Below are the code and all the weights of a small trained network. Each question names an input and a target symbol and asks about switching units off, where a switched-off unit gives its printed mean instead of its output.

import numpy as np


def w(rows, s, z=0):
    codes = np.array(rows[::2]) - 128.0
    scale = np.full(codes.shape[1], s)
    scale[-1] = z or s
    return codes * scale


def norm(h):
    return h / np.sqrt((h * h).mean(-1, keepdims=True) + 1e-5)


def f(y):
    return y / 2 * (1 + np.tanh(0.7978845608 * (y + 0.044715 * y**3)))


def softmax(a):
    e = np.exp(a - a.max(-1, keepdims=True))
    return e / e.sum(-1, keepdims=True)


def log_softmax(a):
    a = a - a.max(-1, keepdims=True)
    return a - np.log(np.exp(a).sum(-1, keepdims=True))


def net(x, mask):
    ids = ['ΔΛΠΩαβγεζηθμστφψ'.index(c) for c in x.split()]
    T = len(ids)
    res = E[ids] + P[:T]
    u = 0
    for l in range(2):
        q, k, v = (norm(res) @ M[l].T for M in (Q, K, V))
        z = softmax(np.where(np.tri(T) > 0, q @ k.T / 3**0.5, -1e9)) @ v
        res = res + np.where(mask[u], z, O[l][:, -1]) @ O[l][:, :-1]
        u += 1
        y = f(norm(res) @ A[l][:, :-1].T + A[l][:, -1])
        res = res + np.where(mask[u : u + 8], y, B[l][:, -1]) @ B[l][:, :-1]
        u += 8
    return log_softmax(norm(res)[-1] @ U[:, :-1].T + U[:, -1])


Q, K, V, O, A, B = {}, {}, {}, {}, {}, {}
E = w([
[141,113,170,142,133,134],'Δ',
[159,87,166,202,155,187],'Λ',
[21,82,60,144,1,172],'Π',
[143,102,178,140,133,136],'Ω',
[153,116,215,169,162,152],'α',
[133,123,204,150,155,192],'β',
[137,123,223,138,128,160],'γ',
[192,131,184,151,102,156],'ε',
[135,157,188,112,127,153],'ζ',
[131,149,253,99,128,90],'η',
[78,147,197,120,115,185],'θ',
[106,190,102,164,118,222],'μ',
[126,193,147,176,134,33],'σ',
[153,167,117,93,58,143],'τ',
[100,184,108,92,138,119],'φ',
[67,131,84,101,117,129],'ψ',
],0.024)
P = w([
[142,121,153,173,212,248],'0',
[142,122,151,168,189,219],'1',
[138,142,141,163,153,185],'2',
[119,141,151,143,103,133],'3',
[99,143,176,137,66,121],'4',
[94,161,181,120,8,76],'5',
],0.016)
Q[0] = w([
[92,142,229,195,102,146],'0.h0',
[67,254,177,155,106,211],'0.h0',
[135,176,117,129,224,61],'0.h0',
],0.05)
K[0] = w([
[121,254,102,56,37,78],'0.h0',
[29,89,18,51,83,17],'0.h0',
[191,142,90,93,188,197],'0.h0',
],0.039)
V[0] = w([
[244,115,194,108,132,116],'0.h0',
[61,191,184,152,243,13],'0.h0',
[145,214,133,3,115,180],'0.h0',
],0.026)
O[0] = w([
[252,76,198,103,109,112,36],'0.h0',
[108,232,181,170,143,52,112],'0.h0',
[136,200,148,36,127,217,247],'0.h0',
],0.021,0.015)
A[0] = w([
[124,122,208,124,57,151,73],'0.n0',
[122,137,70,83,253,75,32],'0.n1',
[119,77,133,129,162,70,2],'0.n2',
[91,149,135,189,141,189,101],'0.n3',
[130,116,165,179,172,126,139],'0.n4',
[188,182,104,90,149,87,155],'0.n5',
[131,182,158,159,185,101,130],'0.n6',
[184,169,93,78,163,29,75],'0.n7',
],0.041,0.0071)
B[0] = w([
[135,70,204,46,83,120,211],'0.n0',
[83,113,124,84,201,188,147],'0.n1',
[203,146,140,109,184,187,133],'0.n2',
[128,102,252,149,130,200,252],'0.n3',
[101,77,109,122,182,102,158],'0.n4',
[184,167,155,139,135,186,200],'0.n5',
[151,91,169,253,145,152,220],'0.n6',
[70,31,156,141,161,207,165],'0.n7',
],0.039,0.018)
Q[1] = w([
[147,98,160,115,175,199],'1.h0',
[44,162,42,104,149,112],'1.h0',
[195,28,214,153,101,252],'1.h0',
],0.036)
K[1] = w([
[41,158,64,144,101,125],'1.h0',
[129,123,100,73,190,95],'1.h0',
[14,174,103,213,2,188],'1.h0',
],0.041)
V[1] = w([
[38,128,47,165,69,199],'1.h0',
[254,110,88,214,62,206],'1.h0',
[159,243,135,102,237,158],'1.h0',
],0.039)
O[1] = w([
[84,129,133,183,32,185,249],'1.h0',
[254,94,109,137,62,83,231],'1.h0',
[169,186,153,140,164,226,147],'1.h0',
],0.032,0.012)
A[1] = w([
[164,216,135,198,140,108,38],'1.n0',
[123,76,3,38,145,191,253],'1.n1',
[53,121,183,98,164,119,67],'1.n2',
[175,73,114,87,106,203,224],'1.n3',
[175,151,110,97,204,79,161],'1.n4',
[130,75,78,210,164,173,137],'1.n5',
[45,110,110,170,4,73,15],'1.n6',
[155,161,115,160,113,198,13],'1.n7',
],0.045,0.0051)
B[1] = w([
[228,169,116,125,175,88,167],'1.n0',
[166,213,86,202,195,76,163],'1.n1',
[116,161,165,130,157,68,167],'1.n2',
[62,170,164,134,61,112,253],'1.n3',
[91,122,83,119,95,216,167],'1.n4',
[39,127,94,126,85,85,192],'1.n5',
[138,121,239,184,2,179,206],'1.n6',
[197,88,74,157,165,112,210],'1.n7',
],0.057,0.03)
U = w([
[119,96,121,180,37,167,99],'Δ',
[131,116,129,124,140,130,74],'Λ',
[168,51,225,111,120,139,94],'Π',
[126,70,125,194,160,66,151],'Ω',
[127,111,40,136,118,156,168],'α',
[158,90,103,83,104,68,225],'β',
[115,213,107,136,109,63,113],'γ',
[110,122,132,90,170,69,193],'ε',
[145,173,150,32,102,186,102],'ζ',
[135,102,89,93,152,152,208],'η',
[121,168,245,92,152,61,1],'θ',
[222,152,138,164,160,185,109],'μ',
[62,150,151,155,194,200,97],'σ',
[124,100,139,71,162,92,203],'τ',
[139,35,104,109,153,182,161],'φ',
[131,105,96,101,163,144,179],'ψ',
],0.012,0.0051)

Each question gives the input, a string of symbols that net reads in full, and the target symbol t.
The units are the heads (3 rows each of Q, K, V and O) and the neurons (one row each of A and B). Each row of codes is followed by its name. A weight is (code - 128) times the scale printed after its matrix; where a second scale follows, it is the last column's (O, A, B and U).
mask holds one flag per unit, layer by layer, with each layer's heads first. A switched-off unit (its flag False) gives its mean, the last column of its rows in O or B, instead of its output. The means were averaged over made-up inputs and are rounded, as every weight is.
A unit's drop is (log p(t) with every unit on - log p(t) with that unit switched off) / (log p(t) with every unit on - log p(t) with every unit switched off).
The circuit of an input: a set's keep is (log p(t) with only the set's units on - log p(t) with every unit switched off) / (log p(t) with every unit on - log p(t) with every unit switched off). Starting from the 12 units with the biggest drops (on a tie, the unit counted first), units are removed one at a time, each time the one whose removal leaves the highest keep (on an exact tie, the one counted first), for as long as the keep stays at least 0.8.
circuit, biggest first: the units of the circuit, biggest drop first
unit that matters most: the unit with the biggest drop
k most important neurons: the k neurons with the biggest drops, biggest first
k most important neurons of layer l: the k neurons of layer l with the biggest drops, biggest first
input ε σ ε η η, target Π: circuit, biggest first	(0.h0 0.n0 0.n7)
input β ζ τ β Λ, target γ: circuit, biggest first	(0.h0 1.n1 1.n3 0.n3)
input Δ Ω η Λ, target Π: most important neuron of layer 0	(0.n7)
input β ζ μ ψ φ, target σ: circuit, biggest first	(0.h0 0.n1 1.n6)
input Λ η ε, target Π: circuit, biggest first	(0.h0 0.n7 1.h0)
input φ ε η Ω σ, target Ω: 2 most important neurons	(1.n5 0.n6)
input ζ φ ε ζ σ τ, target γ: 3 most important neurons of layer 1	(1.n3 1.n1 1.n6)
input η α Δ, target Π: circuit, biggest first	(0.h0 1.h0 0.n7)
input φ θ γ θ Λ σ, target Ω: 2 most important neurons	(1.n5 0.n7)
input Λ ζ η, target Π: 2 most important neurons	(0.n7 0.n6)
input Ω Ω ζ ζ, target ζ: 2 most important neurons	(0.n0 1.n4)
input μ τ η ζ τ Ω, target γ: 3 most important neurons of layer 0	(0.n3 0.n6 0.n5)
input γ Δ ε β, target β: 2 most important neurons	(0.n4 0.n3)
input Λ ζ Λ, target ζ: 2 most important neurons of layer 1	(1.n4 1.n6)
input σ τ σ, target γ: most important neuron of layer 1	(1.n1)
input ε α α ψ ψ γ, target σ: 2 most important neurons of layer 1	(1.n6 1.n3)
input β β Δ θ ζ Λ, target θ: 2 most important neurons of layer 1	(1.n2 1.n6)
input ζ ζ ζ ε, target ζ: 4 most important neurons of layer 0	(0.n6 0.n3 0.n0 0.n7)
input φ Ω Δ ζ σ ζ, target Ω: 2 most important neurons of layer 1	(1.n5 1.n6)
input ψ φ β ψ φ γ, target σ: unit that matters most	1.h0
input ζ η ζ β ζ ζ, target ζ: 2 most important neurons of layer 0	(0.n5 0.n3)
input η ε ζ σ Ω β, target Ω: 2 most important neurons	(0.n6 0.n7)
input Λ α η ε, target Π: 3 most important neurons	(0.n7 0.n0 0.n6)
input σ γ ζ σ θ, target Ω: 2 most important neurons of layer 0	(0.n6 0.n7)
input τ ζ σ Λ, target Ω: 3 most important neurons	(0.n6 0.n7 1.n5)
input η σ Ω, target Ω: 3 most important neurons	(0.n6 0.n7 1.n5)
